Each row is followed by its class.
[ 426 -308  -79  114 -357 -124 -294  316   79 -348   42   86  281  241
 -219  129 -155  -91 -201 -225  137 -256  219  294   33 -241   11  231
 -160    8   -9  -16]
B
[-774   97  411 -494 -396   39  280  213   18   14 -127   47 -235  -68
 -441 -297  390 -293  379  373 -158  243 -180  519 -415   51  -59 -298
 -300 -416  -99  110]
F
[  27  280    3 -581  174 -235   35    5 -323   11  -44  130  330   22
  -75 -132  296  -66   85  306  148 -216 -155   20  194 -106   86  -13
  240 -105  -53   13]
S
[-262  107   81   14  305   86  -25  -72 -352  477   47 -216 -203  120
   95  -73  372  101 -120  659  292  -71  341  179  358  456  100  -86
  108  224  747 -139]
N
[-409  -42 -161 -130  109  204  -38  -50  124  196 -166  229  171 -256
 -167   73  -68  -20  401 -681  374  -25  441  104  570  -63  191 -222
  725  -41  103   33]
J
[-232  117  323   45 -114  101 -111  328  -76 -513 -239 -150  153  -98
 -172 -330  -15 -327 -287 -128  -12  383  102 -250 -203  185  -23   23
  208 -187 -244  256]
F
[-511  -38   16 -205 -266 -134   67  289 -521 -375    6 -234 -224  -45
 -184 -129  -99  -17  -48  179 -174  260 -119  362 -100 -167 -175   58
 -160  175 -218 -107]
G
[-106 -531   33  411  182  169 -277  -78 -137   70 -126 -259  259 -109
  -14  -38 -378  206  148 -286  248   91  205 -567  533  -54  369  -45
   78 -114  612  -56]
P
[-143 -129  503  152    6  360  101  -69  277 -125  460   12 -169 -137
   25 -302  365 -132 -266  487  142  305   13  306 -143  196 -130 -116
   45 -188  158  -72]
F
[-692 -108 -117 -159  114   -6 -270  417 -220  278  -34 -228  407  -11
  -54   93 -302  361 -183  -78 -303   48  144  507  628 -446 -316 -158
   37 -433  696   23]
D
[ 285 -314  391   77  230  -37  -62  -95 -307  -35  561   35   20  274
   25  295  189  194  319   85  202  -49  -77   26   47   12  285  -35
  -36   23  688   13]
J
[ -71  116 -165 -191 -135   43  223   38 -196 -162  -97 -182   94 -337
 -273  -91  124  -20 -326   83 -339  395 -183  -47 -440 -371  -65 -180
  100  -88 -159   71]
G
[-274  145 -109 -342   33   -7   29  132 -229   94  252  -56  -79  189
   -2 -141  152  -83 -173  728 -253   39   65   90   53 -139  183  135
  159 -304 -222  -60]
K
[-114 -131  -31 -168 -117  204   -8  386  -27    2   25  303  441 -285
  -36  347  -92   46 -398 -624 -222  168   87 -240   38   64  -25 -131
   76 -129 -652  237]
K
[ -14 -146  351 -366 -279  -23  203  -98  103 -222   62  229 -143   -9
  -74 -334  134  209  194  183   -6   45  -84  349 -309  363  -73  -61
 -141 -269  275  225]
F
[ -99 -353  -67  191  169   91   -6  -97 -430  285  -72   52  147 -361
  158  345  -44  237  432   -3  -41   33 -262 -187 -124 -279 -118  109
   16 -221 -321  149]
P
[ 592  314  541   12   26  -92 -130  236   43 -445  117  130  489  145
 -139 -129  288  358 -452 -565   -9  242  -25   41 -292  353 -269 -388
  349 -342  141  267]
N
[-423 -141 -149   96  252  -12   28  202 -568  -33  228  219  241 -118
  -18  142 -269  218  237 -313 -144 -130   60  -68  330 -399    3 -200
 -104  169 -260  -63]
N
[-461  161 -144  111  225  120    7 -165   -4  -58  306 -256 -603  -49
  239  -92    5  -28  -31  162 -169 -216  216   12  122 -602   50  173
   -9  450 -365 -112]
F
[ -79 -111   88  275 -108  -18 -148  -14 -222   54  139  236  191  -11
  104  124 -153  160  341 -257  295 -140   22  320   58  145  140  223
   36  -22 -122 -304]
F
[-309  -32  312 -141 -255  175  196  603  475 -320  -74  -49   47 -245
 -426 -293 -102   52 -101 -267 -127  392  170  384 -196   95  -56 -338
  108 -299  611  223]
R
[-227 -157   49  -84  123  120  -23  -88 -223  -69 -148    9   31  -10
  -23  -37   26  261  -48  -42  111  163 -178 -342  230  185 -157 -171
   18   12  337   71]
S
[ 405  289  469  265  -69   38  196  273  256 -396   54  390 -171 -126
  471  -38  450  -45 -544  317  -40 -483  124  181  272  378  -19    1
  495   55 -132  140]
J
[-228  140    8 -530  165 -264 -143  296 -131  478  282  166   41  504
 -108   97  126  624  355  -42 -331  -69   61  183   66  222   65  -13
  -95 -227 -333    6]
B
[-298 -108 -109   17  267 -130 -256 -297 -286  197   29 -372 -209  -56
 -213  124 -139   67  251  -37   34  146  -77  -52  134 -125  268  -35
   92  299  265    1]
S
[ 130  -36 -138 -215  -98   98 -113 -232 -396 -210  445 -157 -141  105
   24  135  -91 -421   23   -2  285 -160   63   37  118 -268  266  101
  -80  296 -281  -61]
B
[-254 -112 -171 -482  -92 -247    1 -221  -78  186 -163 -187 -275  118
   29 -137 -428  186  -39  306 -254  -26 -356  366 -243 -374 -383   14
 -478 -292  -31 -214]
D
[-369  -24   16  210  185 -156  -65   61  -73  257  238 -348  -43   77
   70  -96    6   46 -252  254 -206  586 -101 -164  102  -23  -84    2
   95   98  180 -163]
K
[ 232  -25   23 -165  198  -36   95  170  -93   86  318 -236  -78   47
  -39   71 -376  210 -344 -353 -390  251  198   38 -101   52 -138 -399
 -338   87 -613 -330]
N
[-310   30  360 -285  106  -65   42   99  -18    1 -159  287   82  190
 -399   -9  338 -130   48  448  -20   -9   58  471   40  607 -166 -211
 -220 -344  197  110]
R
[  30   69  333  360 -116   27  210   59  183 -137   43   31 -324  145
 -451  -34  580   73  461  295  -65  225  -41  104 -674  267  -11  -41
 -268 -395 -163   62]
N
[ 436   -8 -242  -82    1  240  237 -144 -116 -285  -31  -81  292 -166
   81  -68  111  268 -122  230 -274  175   59  -69 -116 -326  -43   83
  279   21  276  -84]
R
[ -98  156 -192 -328   94 -153 -126  305  -88  252 -292 -257   59  312
  -93 -137  -49  382  103   30  134  217  -64  113  421  386 -273 -128
  260   24  635 -151]
J
[-135  -48  182 -344 -177  122  147  335 -127  144  364  332 -298  349
    6  -52   46  401  -20 -130  237  -80  218  249 -483  118 -146 -154
 -177 -191   80   89]
D
[  62  329 -542 -454   49  263 -142  337  225  202 -383 -419  178   15
 -232  -70  326  295 -183  404  -48  -44   71  120   63 -479  -59  160
  395   57  626  -55]
K
[-436  -55   90  -13 -116 -310 -352  188 -396 -193 -303 -271  122  216
 -230  -82 -136 -210 -615  184 -615  270  217  292   18 -370  -38   84
  -19  287 -489 -305]
S
[ 104  -60  404  -71 -441  213  -38  -10 -235 -111  478  223  238    9
  142  -73  158  -63 -598  -66 -177  363 -304  368 -519 -198 -295 -419
   97 -293 -162  154]
P
[-464  156 -230 -203  147  214  311  102  -76  105  147  101 -129  -86
  153 -341  169  164 -166  525 -118 -163  -58 -284  284 -325   14 -207
  -13   62  267  -23]
N
[  85  295  480  -33  -20 -106  292  473   98 -109   11  102  140  -29
 -204  129  342  252  243 -323  114  121  111  473 -131  555 -255 -193
    2 -569  165   -1]
G
[-136 -244  503  275  -76   25 -211 -212  -69 -161   60  173  348 -187
 -170 -110  -65 -213 -309 -442  180  256   48  294 -209  -36 -126 -322
   55  -87  216   86]
B
[-364 -162  301 -157 -252  -70  181  409 -527 -465  206  358  -25   59
   65  -81  148  179 -470   29  -81 -179  192  191  250 -178  -23 -196
   72  315  120   11]
B
[-536  259   48 -263  -39 -185  -39  124   -4  -81 -190  208  119   19
  154 -240  433  254 -433  288 -168  -83  113  194  557  -22 -147   55
  692   -4  362  257]
R
[-498 -185 -270 -127  132  117    4   48 -286  372   44  -63  -47 -114
 -147   -4 -230   28  251  228  316  -35  -30  -64  418  116  141 -143
  -54 -320  357    5]
P
[-548   -9  408 -585   87 -396 -103  -54  -98  -46 -400  369  332  117
 -267 -192   47  232  -51 -203  343 -226  -71  424  474  594  -90 -200
 -246  180  899  -88]
G
[-356  -30  255 -231  -12  178  -11  162  -30  113  497  166  192   -3
  173  127   40   56  -62  -95 -105  107 -200  533  151 -310 -251 -272
   50  -63  457   43]
S
[-663 -256   59  494   23  250   80 -252 -301   17   17 -332 -274  -10
 -298 -368  -52  -94  125  343 -175  347  125  -17  -46 -256  -50 -430
 -519  105  429 -175]
R
[ 722  369  -19 -126   18   98  156 -116  119 -175   49   44   46  245
   11 -176  407  771  234 -120 -215 -187  -42  141   65   13 -271 -411
  176 -105  178 -100]
S
[  87  339  356  -26  125  -34  -77  -17   64  -42  155  142  -15   96
   83 -147  246 -304 -397  128  789  -77 -312 -108    7  601  -69  -69
   92  -17  346   -4]
S
[-140  252  160 -154  355 -142  306  289 -503  -41  533  145  -95   12
   85  -85   38    8 -174  194  291    3  -89 -162  260  217  167 -379
  310  -19  203  -89]
G
[-135   63  274  612   44  264  165 -216   -2   14  122 -354 -228   -8
  -85 -208  328   59  308  333 -326  314   59  -61 -214 -165  -69 -307
 -127 -574  303   68]
B
[ 373    1  571  242 -134  -12  175   60 -130 -486  229  493  294   59
  -17 -250  144 -349 -146  -85  423    1  142  112 -174  517  -63 -249
   36 -278   59  129]
P
[ 194 -105 -229  515   -3  312 -233 -136 -165   11  129 -283 -357   58
  105  157   17   -4 -121  314  653 -141  287 -112  322  320  246  330
  410 -181  312  -96]
B
[ 231   23  137 -477   31  115   88  -13 -334 -177 -327  302  475  -35
   37 -157   18   64  -42 -425    0   83 -202 -447 -156 -136 -335 -504
  154 -217 -474  157]
N
[-643  467 -169   41  757  -40   56  196 -151  170  -15 -101  -78  -77
 -115 -337 -175  529 -264  116  103   69  155 -115  728  304   52 -419
  497  345  760 -381]
D
[-427  259 -143 -206  530  -41  -25   11  197  580  174  174  -43   59
 -386 -117  284 -104  -63  390   79  182   23 -108  264  413  235 -408
  358  145   -8  -11]
R
[ 224   42  -59 -216  198  -71  -43   28  183  280   38 -199  182   60
  -71  117   -3  427  125  -11 -472  116  105  397 -177 -139 -205   45
 -135 -224   36  -58]
P
[-342  264  -22 -735   56 -365   68  310 -189  -87   55  310   -4  245
  234   37  126 -187 -326  237  102 -289  -47    0  446  123  -93  281
  140  160 -315   62]
S
[ 189   13  206  110   73 -152  188  -15 -228 -185   55  169   40   76
 -108 -254  168  422  -75  -34  276   85  189 -235 -296  382   -1  -38
  137 -445  256  169]
R
[ 272 -145  151  -17 -148 -260 -400   75 -156 -126  -87 -283   86  464
 -203   88 -225 -104 -134  166   61 -165  174  676  -30  -34  -26  124
 -339   71  661 -199]
D
[-310 -150 -185  -66   27  243   99  -43 -118  137   25  -59 -336 -154
  -76 -169    3   66    6   45  -48 -136  349 -151  158 -320  182 -261
   21  305 -173   12]
B
[ -26   87 -402  -55  153  -84  -53   40    7  173 -151 -461 -257  -23
 -270   41 -115 -112   96  127  359   33  -61 -173  227   82  114   29
 -106  328  198 -253]
K
[-261  -78  214  330  -24  -47   69  269 -434 -129   93  204   99 -218
   64 -129   18  324 -396  319  -50  -93  216  219  -51  311   71  200
  -34 -158  127   13]
S
[ 117  156  159 -413 -302  -89  453 -159  192 -391 -160  227   12  -21
   61 -124  369  123   39  464 -201 -117 -112  565 -128 -132 -185  103
  118 -389  646  -38]
K
[-501  314  -60 -408  308 -146  307  241  235   -3  281  254  406 -147
 -486 -194  206 -326 -321 -110  -93  547  -16 -135  509  368    6 -593
  281  140  311  131]
B
[-801 -150 -245 -353  -80 -142  281  280 -203   -8 -282 -305 -386  226
 -189 -244 -116  454   27  466 -639  165  194   -6  -29 -529 -118  112
 -412 -181  149 -265]
N
[-294  -83   89  274   -1  -36 -135  128 -338  134   23   92 -202   49
   55 -120  127  -58 -229  498  258  -75  285 -107  193  582  367  192
  288    2   78  126]
G
[ 332   74  519 -389   30 -246   72   88 -450   33 -255  308  301  117
  435   38  211  718  198 -448  234 -387   54  -21   22  206  -68  -49
  207  -21  212  -44]
K
[-413 -218 -691 -543 -115  132 -109 -176   61  450 -227 -185 -346  123
   19   -9  115  111  211  398  230  -68  116  -76  490 -270  -73  256
  284   95  119   60]
K
[-363  -32 -529   85  189  339 -164   43 -104  170  386 -227 -243   69
  122   57  -78  279  384   -7   78  -51  300 -275  476 -263  148  349
  181   41 -257   62]
S
[-442  180  183 -204  153  205  -60  -61 -194  141  165  -53  -19   88
 -224   87  539 -141  624  139  178  380  -60   45  -47  157  250    5
  392  183  169   92]
G
[-374 -324 -107  -35  -83  224  135 -274  269 -114 -190 -173 -137 -228
  -45 -140 -201 -537  228  126  463  271   70 -137  152  154  -43  267
 -152  -87  510   47]
F
